Each row has a class, written after it.
[ 270 -389   60 -285  301  100  320 -302    6  213  -54 -179   12 -363
   71  120 -309 -179  -60   36  263   75 -873  208  -97 -261 -129  125
  -32  127  -82 -196 -353 -261]	Q
[ 145 -152  -90   22  -62   33   63   70 -134  132   -2   22   75  -63
   46 -267 -350   -8  108   71   88   30  -16  -80   15  187 -270 -234
 -122  -70  -23  -32  159 -133]	S
[ -91   52 -263   98   -4   23  130 -171   -1   -3  -80   45  -27  -26
 -174   50 -351  -77   18   49    2   24 -243 -116  -33   28 -243 -121
 -154   11 -128   26  130 -134]	E
[ 504  -88 -396  148  286  375  164 -233 -268   32   24  115 -172  -23
  266  551 -161  -71   57   31 -268  -28 -554  178  -34  -22 -307 -117
 -125 -102 -550  -35   97 -195]	C
[ 322 -428  -91 -200  360  206  316 -413   51  128   -3 -164   -8 -412
   46  278 -374 -141  -48   55  247   78 -866  288 -138 -154 -223  145
  -69   90 -232 -206 -274 -286]	B
[ 480 -151 -347   96  204  417   85 -202 -197  -35  -17  140 -161   21
  181  543 -113  -63   61   12 -308  -15 -385  249  -45   21 -306 -144
 -121 -152 -546   -7  123  -93]	J
[ 324 -486  -43 -218  351  216  344 -440   37  137   13 -167  -32 -397
   49  312 -321 -206  -42   38  219  117 -850  237  -74 -240 -179  117
 -102   78 -232 -217 -276 -314]	H
[ 436 -186 -231  209  305  267   30 -268 -198 -118  160  115 -142   27
  186  620    2  -77   63  -26 -272  -18 -331  282   16   25 -242 -146
 -115  -32 -519   56   98 -170]	C
[  74  -62 -185  -26  -49  134  -22    0  -30   42 -107   66  -46   34
  -65  -58 -228  -54  110   19 -205  -12   19  -87   42  219 -299 -248
 -352  -22  -47  -71   92   12]	L
[ 360 -186 -296  213  360  323  124 -357 -237   -6  108  122 -136  -37
  195  564  -13 -218   71   11 -268   30 -528  128  -17  -60 -195 -144
 -104  -98 -560  -42    7 -226]	W
[ 116 -121  -58  -69 -103  133  -38   96  -42  103 -133   54  -25   78
  -62 -212 -197  -49  116  -27 -181   22  166 -112   37  103 -289 -253
 -336  -82  -47  -84  114   84]	G
[ 211 -388    5 -168  306  134  320 -286   24  242 -102 -193   68 -412
   26  160 -346 -134  -65   74  298   24 -871  246 -169 -105 -180  120
  -10  120  -25 -208 -285 -257]	T
[ 451 -228 -173  106  284  259   19 -305 -144 -103  180  113 -210   53
  149  609   71 -134  109  -55 -325  -45 -291  200   50   -4 -178 -116
 -209   44 -502   -3   99 -196]	E
[ 169 -217 -120   38  -38   10   49   67 -107  188   14  -29   48  -61
  -13 -225 -279   10  119   17   46    4  -53 -170   12  179 -297 -255
 -176   18  -44  -87  136 -143]	L
[ 301 -529   -8 -141  374  253  359 -491   68  110  -29 -158  -29 -372
  -21  362 -287 -198  -70   33  190   98 -813  278 -110 -228 -221   93
 -113   90 -296 -212 -281 -286]	G
[ 435 -190 -255  181  300  373   59 -268 -208  -28   52  124 -106  -41
  224  474  -64 -179   75    8 -275   50 -455  232  -46  -52 -226 -122
 -104 -234 -507  -12   56 -126]	S
[ 340 -194 -226  190  341  303  121 -310 -235   -5   81  133  -97  -59
  213  494   -8 -173   57   13 -241   28 -441  180  -21   10 -166 -107
 -144  -83 -469  -32  -10 -212]	Q
[ 226  -37  -13  -96   29 -105  -81   91 -101   57  136   -8  -11   12
  174 -235 -117   21  124    3  138  -25   89 -171   14   70 -210 -153
 -102   47   17   -3   70 -167]	D
[ 273 -381   37 -192  294  119  268 -270    9  184  -58 -222   45 -386
   54  155 -285 -113  -56   89  307   52 -865  276 -167 -236 -139  111
   80   70  -64 -143 -309 -248]	J
[ 374 -213 -200  281  325  288  -67 -258 -214  -56  159   74 -113    1
  238  615  127 -125  141  -27 -345   39 -406  247  -68   -7 -269 -119
 -183 -144 -449    1  114  -22]	E
[ 224 -392   45 -194  306  106  320 -283   14  244  -80 -193   60 -376
   41  138 -302 -163  -56   63  266   33 -878  236 -139 -167 -138  122
  -16  164  -12 -209 -315 -258]	T
[ 136 -147 -128   73  -14   20   53   82 -142  192   -9  -13   87  -52
   35 -215 -325    7  111   43   45  -15  -83 -114   -6  266 -339 -256
 -194   31    1  -85  181 -137]	T
[  41 -142 -209   45 -127  182  -90   78    1   54 -183   83    2   85
 -136  -76 -231  -52  108    2 -234   -9  146  -41   15  302 -320 -271
 -329  -70  -37  -87  172  147]	W
[ 214  -55  -23  -83   32  -93  -76   87 -122   77  137  -23   16    1
  122 -318 -124   60  165   22  113  -23   83 -202   27  114 -217 -173
 -104   31   48   -9   23 -175]	L
[ 396 -220 -230  334  368  271  -49 -245 -243  -35  193   47 -105  -33
  283  603   98  -75  115   24 -269   25 -435  230  -79   58 -287 -129
 -129 -115 -429   -9   95 -110]	C
[ 238 -131   20 -105  -26  -45  -76  124  -59   94   67   -3  -23   59
   84 -305 -123  -23  152 -100   48    5  115 -182   23  112 -236 -174
 -197   58   17  -57   53  -80]	F
[ -14   52 -252  103  -16   11  127 -142   -5   -5  -88   46  -23    0
 -133   49 -342  -51   -1   25   -2   16 -198  -80  -30   43 -279 -154
 -151   58 -140   40  159 -100]	D
[ 323 -469  -28 -223  348  201  356 -393   56  124    0 -176  -31 -386
   21  175 -331 -146  -52   35  253   86 -791  217 -131 -242 -216  130
  -49   46 -268 -177 -320 -315]	L
[ 242 -367   11 -238  277   95  313 -266   11  219  -51 -210   44 -416
   62   69 -355 -142  -56   62  316   59 -826  237 -121 -208 -173  120
   -1   91  -88 -177 -318 -249]	B
[ 491  -98 -360   95  243  431  177 -237 -255   16   -9  107 -179    1
  216  625 -108  -95   71   13 -288   -5 -529  224  -28  -83 -267 -139
 -125 -155 -587   -5  117 -159]	J
[ 150  -27   -6  -82  -37 -114  -53  157 -111   71  109   -1   20   27
  127 -396 -201   36  140  -23  143   -6  160 -201   12  117 -214 -157
  -93  -29   43    8   65 -132]	F
[ 505  -94 -388  147  262  386   74 -230 -234  -42   31  142 -177   30
  247  598  -94  -49   82   38 -320  -41 -432  225  -48    8 -302 -143
 -117 -142 -534   18  128 -139]	L
[ 142 -206  -74   -5  -99   12   11  117 -111  155   12   -3   45  -33
   47 -345 -257    0  125   60   52   12   99 -197   40  225 -307 -255
 -194  -16  -18  -81  153 -116]	E
[ 247  -41  -20 -106  -22  -17  -51  107 -127   94   88    0    5   43
  172 -307 -166   63  130    9   67    0   50 -123   10   92 -289 -178
 -132  -17   -5  -19   70  -79]	G
[ 318 -403 -107 -129  367  218  276 -350   73   90  -32 -169   83 -400
   61  242 -448  -37  -81   80  290  114 -768  253 -166  -47 -242   96
   22   26 -132 -221 -228 -269]	F
[ 369 -453   10 -187  398  214  345 -435   46   83   -7 -170  -45 -366
   50  242 -317 -207  -59   20  241  110 -823  259 -117 -298 -192  137
  -84   95 -267 -186 -297 -321]	C
[ 484 -121 -366  173  299  388  115 -245 -234  -20   17  111 -157  -23
  221  602 -124  -53   70   13 -256  -15 -513  244  -64  -69 -303 -124
  -98 -155 -569   -1   98 -151]	C
[ 327 -492   26 -230  354  218  341 -419  105  118   -7 -160  -56 -377
    2  185 -294 -199  -49  -13  248  111 -761  189 -146 -251 -176  148
 -123  116 -244 -214 -299 -308]	L
[  88 -190 -161  114  -58    6   36   93 -117  165  -44   20  104  -75
   20 -212 -340   24  102   41   69  -25   28 -134    5  410 -344 -284
 -197   56   58 -103  154 -118]	F
[ 472 -116 -394  188  237  408   95 -216 -212  -41  -62  145 -158   39
  197  561 -138  -41   68   48 -306  -39 -390  243  -85   36 -312 -129
  -77 -193 -526   21  122 -110]	F
[ 521  -68 -378  153  283  410  143 -232 -256  -21    2  108 -144    3
  239  612 -129  -31   72   25 -257   -9 -480  237  -34  -37 -294 -137
  -97 -152 -545   -5  123 -159]	C
[ -42  138 -286   91   74   18  183 -254  -31  -50  -60   42  -55  -44
 -114  115 -372  -99  -18   76   10   40 -322  -67  -34  -97 -245 -121
 -102  -53 -246   93  107 -181]	D
[ -70   84 -249   95   34   36  118 -148    1   -6  -80   21  -17  -29
 -125  -11 -379  -79   -8   37   63   51 -262  -66  -81  -76 -249 -105
  -86  -51 -191   80  124 -103]	W
[ 286 -433  -43 -185  240  237  209 -229  151   71  -68 -150   44 -346
    5  113 -449  -29 -114   48  270  108 -564  267 -192  -63 -222  100
  -18    4 -142 -191 -158 -189]	H
[  37 -107 -173  -20 -116  180  -58   45   -3   -6 -164  118  -18   72
 -105  -39 -235  -85  108    3 -234   12  186  -31   55  224 -273 -265
 -366  -75  -81  -64  165  101]	E
[  72 -233 -147   99  -26   86  100  -20  -93  104  -51   14   51  -76
  -70  -45 -327  -50   57   75   19   22  -68  -42   20  299 -347 -327
 -192   70  -89  -66  158 -152]	J
[ 376 -229 -244  327  374  287  -55 -288 -236  -62  175   74  -73  -16
  220  654   58  -89  121   35 -293   37 -442  301  -95   13 -276 -102
  -72 -195 -457   29  132  -65]	T
[ 119 -148 -129   70  -86   31   -6  150  -84  111  -53   19   66  -43
   -2 -274 -357   47   66   44   50  -18   97  -77   -5  235 -299 -244
 -159  -29  -21  -35  188  -73]	C
[ 395  -78 -258  196  341  290  138 -291 -273   -9  124  102 -108  -57
  278  457  -36 -171   55    2 -212   58 -537  130    1 -130 -171 -127
  -78 -145 -528   -2    8 -231]	C
[ 263 -396 -164  -27  269  238  179 -245   72   32 -107 -132  104 -394
   28  216 -507   67  -78  170  328   46 -638  432 -229  108 -354   29
  113   13  -90 -129 -144 -122]	C
[ 352 -151 -295  223  312  361   64 -292 -209  -37   72  151 -103  -66
  181  494  -55 -186   65  -11 -283   54 -455  239  -62  -14 -223 -137
 -121 -190 -539    8   33 -127]	B
[  67  -61 -182   11  -76  183  -36   17  -14    1 -183   85  -58   82
 -119  -21 -236  -95   85   12 -262    8   92  -51   76  178 -287 -281
 -362  -43  -81  -68  126   74]	C
[ 151 -168 -106   65  -77   42    0  155 -119  143  -41    1   62  -42
   34 -332 -319   26   86   44   33   16   68 -116    5  185 -329 -270
 -166  -76  -54  -38  164  -73]	C
[  78  -93  -86  -77 -101  124  -18    6  -21   43  -96   65  -44   89
  -71 -108 -192  -71  102  -12 -211   21  107 -103   81  147 -276 -261
 -359  -36  -68 -102  103   55]	G
[ 358 -198 -321  191  319  373  124 -308 -224   -1   60  144 -103  -75
  176  481 -124 -157   49   38 -289   28 -476  192  -38   31 -271 -124
 -110 -204 -546  -40   43 -172]	T
[ 317 -133 -298  233  303  308   73 -302 -209  -50   82  151  -87  -70
  207  439  -72 -182   63   31 -253   34 -404  172  -51   -1 -200  -94
 -127 -177 -488   -8   76 -157]	E
[ 276 -394   62 -215  326  141  330 -329   29  203  -56 -190   18 -385
   68   81 -302 -225  -74   42  288   76 -848  224 -130 -252 -132  109
  -10  109 -143 -171 -320 -280]	W
[ 262 -385   20 -124  331   97  228 -246   -5  183  -46 -203   72 -398
   93  202 -294 -105  -61   90  318   45 -818  262 -148 -170 -142   84
   47  102  -35 -160 -301 -251]	C
[ 269 -363  102 -232  283   84  316 -259   10  223  -44 -198   74 -404
  124   18 -349 -136  -99   59  350   72 -795  258 -151 -262 -150  135
   27   68  -60 -165 -288 -243]	G
[ 450 -196 -284  170  289  276   47 -286 -189 -131  150  124 -166   39
  204  611  -50  -64   91  -10 -268  -39 -328  262    4   72 -278 -143
  -91  -64 -520   28   91 -177]	F
[ 298 -399  -61 -220  283  243  254 -254  111   75  -30 -151   53 -376
   34   93 -449  -16  -90   64  300  118 -624  309 -197 -111 -221  136
   27  -31 -199 -167 -219 -216]	B
[ 421 -164 -313  232  350  354  124 -320 -271   33   70  103  -92  -89
  220  509  -52 -168   95   27 -265   40 -577  215  -54  -25 -244 -140
 -111 -145 -524  -28   16 -188]	B
[ 226 -459  -66  -61  263  317  204 -295  138    3 -170  -72   75 -351
  -75  238 -481  -66 -119  100  202   69 -609  498 -237   48 -308   13
   61  -23 -180 -118 -146  -87]	T
[ 403 -241 -191  290  376  300  -47 -292 -210  -61  151   62 -127   13
  235  660  119 -116  110    4 -311   52 -430  283  -90   -9 -263  -98
 -163 -126 -454   22  104  -77]	Q
[ 294 -338    1 -223  289  158  358 -330   26  190  -85 -182   25 -379
   73  237 -307 -157  -76   50  253   71 -899  257 -105 -244 -128   92
   -9  128 -104 -181 -301 -245]	D
[ 331 -158 -284  229  346  349  101 -349 -198  -24   80  158 -104  -72
  158  507  -65 -198   53    8 -276   32 -493  213  -68   17 -209  -96
 -114 -170 -507  -20   55 -177]	T
[ 313 -501    2 -255  325  256  348 -435  130   66  -81 -140  -55 -360
  -51  221 -294 -195  -63    8  198  108 -667  264 -117 -277 -193  149
 -100   47 -282 -196 -316 -221]	D
[  42 -163 -112  -33 -115  143  -51   65   -7   45 -149   77  -29   75
 -150 -123 -224  -60  117    8 -192    7  238  -92   66  278 -271 -265
 -372  -57  -11  -92  145   56]	Q
[ 496 -242 -219  161  252  290    2 -247 -193  -73  138  109 -151   52
  202  579   -7 -101  113  -33 -344  -28 -338  273   35   56 -274 -156
 -180  -55 -494   -2  144 -110]	S
[ 380 -179 -302  255  338  306  114 -244 -263   14   46  122  -78  -75
  247  414 -114 -181   31   40 -213   39 -488  167  -67  -54 -245 -139
  -73 -142 -506  -25   21 -195]	C
[ 290 -407  -96 -137  228  250  215 -233  119   30 -114  -99   59 -374
    3   81 -513   -6 -110   94  285   62 -603  425 -238  -43 -291   59
  113  -46 -189  -92 -171 -116]	L
[ 409 -185 -258  304  394  299  -65 -283 -250  -51  184   57 -110   -1
  272  686   83  -80  126   55 -303   15 -479  263  -94   12 -280 -107
  -95 -192 -461   25  122 -110]	T
[ 245 -388    5 -175  284  111  317 -301   12  226  -83 -202   35 -355
   31  144 -310 -177  -60   60  269   43 -892  210 -136 -218 -152   96
   22  137  -90 -189 -304 -240]	W
[ 438 -102 -373  102  211  398  111 -222 -207   18   12  119 -193   13
  204  552  -78  -53   97   24 -330  -30 -454  144  -27    2 -279  -98
 -168 -145 -514  -42  118 -116]	E
[ -19   85 -223   41   21   20  161 -193   -1   -1  -44   23  -77    8
 -134   51 -293  -78    6   13  -34   42 -323 -132  -20 -104 -205 -110
 -142   31 -178   31   88 -161]	L
[ 121 -246  -99   54  -77   43   20  144  -99  144  -63   18   67  -20
  -26 -297 -343   55   94   57   44   -6  126  -93  -18  282 -342 -264
 -177    0  -11  -64  172  -90]	Q
[ 439 -154 -258  220  333  268   20 -301 -200 -125  176  106 -163   13
  201  602  -21  -79   86   -2 -264  -14 -362  233    6   14 -248 -133
 -138  -32 -520   48   97 -186]	C
[ 394 -202 -233  163  307  340  105 -266 -216   -8   24  127 -122  -24
  183  467  -58 -204   50  -34 -280   47 -435  205  -24 -114 -213 -129
 -142 -153 -531  -18   35 -134]	Q
[ 206  -86   20 -152  -50  -39 -105  185  -89   90   65    1  -21   36
  124 -411 -145   24  165   -3   97   -8  191 -196   -8   46 -224 -152
 -137  -47    5  -12   62  -80]	E
[ 310 -488  -41 -206  400  248  382 -472   52  125  -19 -152  -25 -373
    8  316 -332 -199  -59   59  195   95 -879  257 -111 -162 -230  125
  -84  114 -243 -244 -306 -324]	T
[ 448 -224 -213  200  281  240   12 -280 -197  -85  209  116 -136   57
  195  609   17  -46   79  -30 -301  -28 -297  246   21   63 -267 -160
 -131   12 -504    4  138 -143]	G
